Below is a small trained network, with its code and all its weights. Each question gives an input and a target symbol and asks what happens when units are switched off, that is, made to give their printed mean instead of their output.

import numpy as np


def w(rows, s, z=0):
    codes = np.array(rows[::2]) - 128.0
    scale = np.full(codes.shape[1], s)
    scale[-1] = z or s
    return codes * scale


def f(y):
    return np.maximum(y, 0)


def softmax(a):
    e = np.exp(a - a.max(-1, keepdims=True))
    return e / e.sum(-1, keepdims=True)


def log_softmax(a):
    a = a - a.max(-1, keepdims=True)
    return a - np.log(np.exp(a).sum(-1, keepdims=True))


def net(x, mask):
    ids = ['ΓΛΠΦΨαβδζηθξτω'.index(c) for c in x.split()]
    T = len(ids)
    res = E[ids] + P[:T]
    u = 0
    for l in range(2):
        q, k, v = (res @ M[l].T for M in (Q, K, V))
        z = softmax(np.where(np.tri(T) > 0, q @ k.T / 4**0.5, -1e9)) @ v
        res = res + np.where(mask[u], z, O[l][:, -1]) @ O[l][:, :-1]
        u += 1
        y = f(res @ A[l][:, :-1].T + A[l][:, -1])
        res = res + np.where(mask[u : u + 12], y, B[l][:, -1]) @ B[l][:, :-1]
        u += 12
    return log_softmax(res[-1] @ U[:, :-1].T + U[:, -1])


Q, K, V, O, A, B = {}, {}, {}, {}, {}, {}
E = w([
[88,37,76],'Γ',
[156,117,119],'Λ',
[75,160,133],'Π',
[222,33,135],'Φ',
[153,114,113],'Ψ',
[169,27,83],'α',
[151,119,109],'β',
[143,102,136],'δ',
[171,115,145],'ζ',
[147,119,113],'η',
[117,195,135],'θ',
[149,107,122],'ξ',
[149,113,112],'τ',
[82,9,207],'ω',
],0.014)
P = w([
[113,149,143],'0',
[125,117,165],'1',
[134,82,180],'2',
[160,51,196],'3',
[162,27,212],'4',
[173,10,242],'5',
[151,2,232],'6',
],0.0039)
Q[0] = w([
[179,87,163],'L0H0',
[5,240,157],'L0H0',
[96,198,58],'L0H0',
[118,208,134],'L0H0',
],0.033)
K[0] = w([
[129,88,157],'L0H0',
[124,253,147],'L0H0',
[151,158,58],'L0H0',
[158,163,113],'L0H0',
],0.037)
V[0] = w([
[167,81,6],'L0H0',
[100,80,171],'L0H0',
[109,41,130],'L0H0',
[245,153,192],'L0H0',
],0.011)
O[0] = w([
[62,152,16,152],'L0H0',
[147,68,123,212],'L0H0',
[124,59,69,254],'L0H0',
[246,166,93,147],'L0H0',
],0.013,0.0066)
A[0] = w([
[129,130,131,102],'L0N0',
[55,127,168,94],'L0N1',
[124,132,142,128],'L0N2',
[128,84,187,4],'L0N3',
[96,145,146,65],'L0N4',
[16,242,186,51],'L0N5',
[128,165,214,97],'L0N6',
[119,158,242,111],'L0N7',
[143,105,185,35],'L0N8',
[88,200,122,133],'L0N9',
[139,255,121,74],'L0N10',
[142,188,91,95],'L0N11',
],0.0072,0.0046)
B[0] = w([
[121,120,153,128],'L0N0',
[153,110,201,194],'L0N1',
[123,140,135,144],'L0N2',
[218,75,52,254],'L0N3',
[150,109,146,133],'L0N4',
[229,3,96,195],'L0N5',
[64,196,95,222],'L0N6',
[45,235,132,254],'L0N7',
[177,118,47,219],'L0N8',
[152,100,132,149],'L0N9',
[126,69,116,172],'L0N10',
[183,108,149,146],'L0N11',
],0.012,0.0021)
Q[1] = w([
[137,24,72],'L1H0',
[102,191,246],'L1H0',
[130,46,79],'L1H0',
[118,217,172],'L1H0',
],0.012)
K[1] = w([
[93,212,98],'L1H0',
[176,5,137],'L1H0',
[97,202,100],'L1H0',
[169,20,169],'L1H0',
],0.013)
V[1] = w([
[99,3,104],'L1H0',
[139,27,142],'L1H0',
[24,236,108],'L1H0',
[97,83,155],'L1H0',
],0.0041)
O[1] = w([
[121,10,45,254],'L1H0',
[163,38,82,161],'L1H0',
[15,254,122,87],'L1H0',
[128,119,90,90],'L1H0',
],0.005,0.00057)
A[1] = w([
[90,214,176,2],'L1N0',
[98,118,121,41],'L1N1',
[150,194,157,76],'L1N2',
[111,199,149,188],'L1N3',
[136,94,111,5],'L1N4',
[109,147,247,199],'L1N5',
[102,162,138,108],'L1N6',
[155,168,70,130],'L1N7',
[116,163,129,94],'L1N8',
[154,171,151,48],'L1N9',
[187,171,120,201],'L1N10',
[188,166,201,119],'L1N11',
],0.012,0.0059)
B[1] = w([
[198,24,187,164],'L1N0',
[134,156,182,155],'L1N1',
[102,95,56,166],'L1N2',
[15,178,100,191],'L1N3',
[111,227,167,254],'L1N4',
[247,251,39,187],'L1N5',
[101,121,172,149],'L1N6',
[204,193,123,228],'L1N7',
[102,117,162,143],'L1N8',
[142,93,68,148],'L1N9',
[106,113,219,243],'L1N10',
[27,99,189,195],'L1N11',
],0.018,0.0057)
U = w([
[57,52,81,183],'Γ',
[128,124,127,110],'Λ',
[141,165,92,3],'Π',
[185,136,124,56],'Φ',
[128,116,112,111],'Ψ',
[127,103,2,183],'α',
[129,121,116,116],'β',
[149,30,97,214],'δ',
[112,107,173,62],'ζ',
[121,122,111,94],'η',
[73,175,127,168],'θ',
[137,90,104,184],'ξ',
[125,115,107,112],'τ',
[120,106,101,53],'ω',
],0.0097,0.0049)

Each question gives the input, a string of symbols that net reads in full, and the target symbol t.
The units are the heads (4 rows each of Q, K, V and O) and the neurons (one row each of A and B). Each row of codes is followed by its name. A weight is (code - 128) times the scale printed after its matrix; where a second scale follows, it is the last column's (O, A, B and U).
mask holds one flag per unit, layer by layer, with each layer's heads first. A switched-off unit (its flag False) gives its mean, the last column of its rows in O or B, instead of its output. The means were averaged over made-up inputs and are rounded, as every weight is.
A unit's drop is (log p(t) with every unit on - log p(t) with that unit switched off) / (log p(t) with every unit on - log p(t) with every unit switched off).
The circuit of an input: a set's keep is (log p(t) with only the set's units on - log p(t) with every unit switched off) / (log p(t) with every unit on - log p(t) with every unit switched off). Starting from the 12 units with the biggest drops (on a tie, the unit counted first), units are removed one at a time, each time the one whose removal leaves the highest keep (on an exact tie, the one counted first), for as long as the keep stays at least 0.8.
circuit, biggest first: the units of the circuit, biggest drop first
unit that matters most: the unit with the biggest drop
k most important neurons: the k neurons with the biggest drops, biggest first
top k neurons in layer l: the k neurons of layer l with the biggest drops, biggest first
input Λ τ ζ ξ ζ δ, target δ: circuit, biggest first -> L1N4; L1N3; L1N5
input β Φ θ ζ Γ θ Ψ, target θ: unit that matters most -> L0H0
input Γ ζ α Π Φ ξ, target Φ: circuit, biggest first -> L0H0; L1N7
input α Φ δ Φ θ, target θ: 2 most important neurons -> L0N7; L1N3
input Λ θ τ ζ, target θ: circuit, biggest first -> L0H0; L1H0; L0N7; L1N3
input θ ξ θ ξ, target θ: circuit, biggest first -> L0H0; L1H0; L0N7
input Ψ Λ ω θ, target δ: circuit, biggest first -> L1H0; L0H0
input Ψ Π Λ ξ Γ Π, target Γ: top 4 neurons in layer 0 -> L0N7; L0N5; L0N6; L0N8
input Γ Λ θ Π Π τ, target θ: 3 most important neurons -> L0N7; L0N6; L0N3
input α τ θ θ Γ, target Γ: 3 most important neurons -> L1N4; L1N7; L1N5
input ζ θ δ, target θ: 3 most important neurons -> L0N7; L0N6; L1N3
input ξ ω ζ ζ Γ, target δ: top 3 neurons in layer 1 -> L1N3; L1N5; L1N7
input θ β δ θ Λ, target θ: 4 most important neurons -> L0N7; L1N3; L0N6; L1N11
input θ β ξ, target θ: 4 most important neurons -> L0N6; L0N7; L1N3; L0N3
input θ ζ τ, target θ: 2 most important neurons -> L0N7; L0N6
input ζ β Λ Φ η, target Φ: unit that matters most -> L0H0
input Λ β Π ζ β ζ ζ, target ζ: 4 most important neurons -> L1N10; L1N11; L0N5; L1N5
input ζ α τ Γ θ ζ, target θ: 3 most important neurons -> L0N7; L0N6; L0N3
input Φ α α, target α: 2 most important neurons -> L1N10; L1N11
input τ Ψ θ θ α, target α: 2 most important neurons -> L1N10; L1N4
input θ ζ α ξ δ, target α: unit that matters most -> L0N5
input θ Γ ζ Λ, target Γ: top 3 neurons in layer 1 -> L1N4; L1N7; L1N5
input ζ Π Λ θ α β, target α: top 2 neurons in layer 1 -> L1N4; L1N10
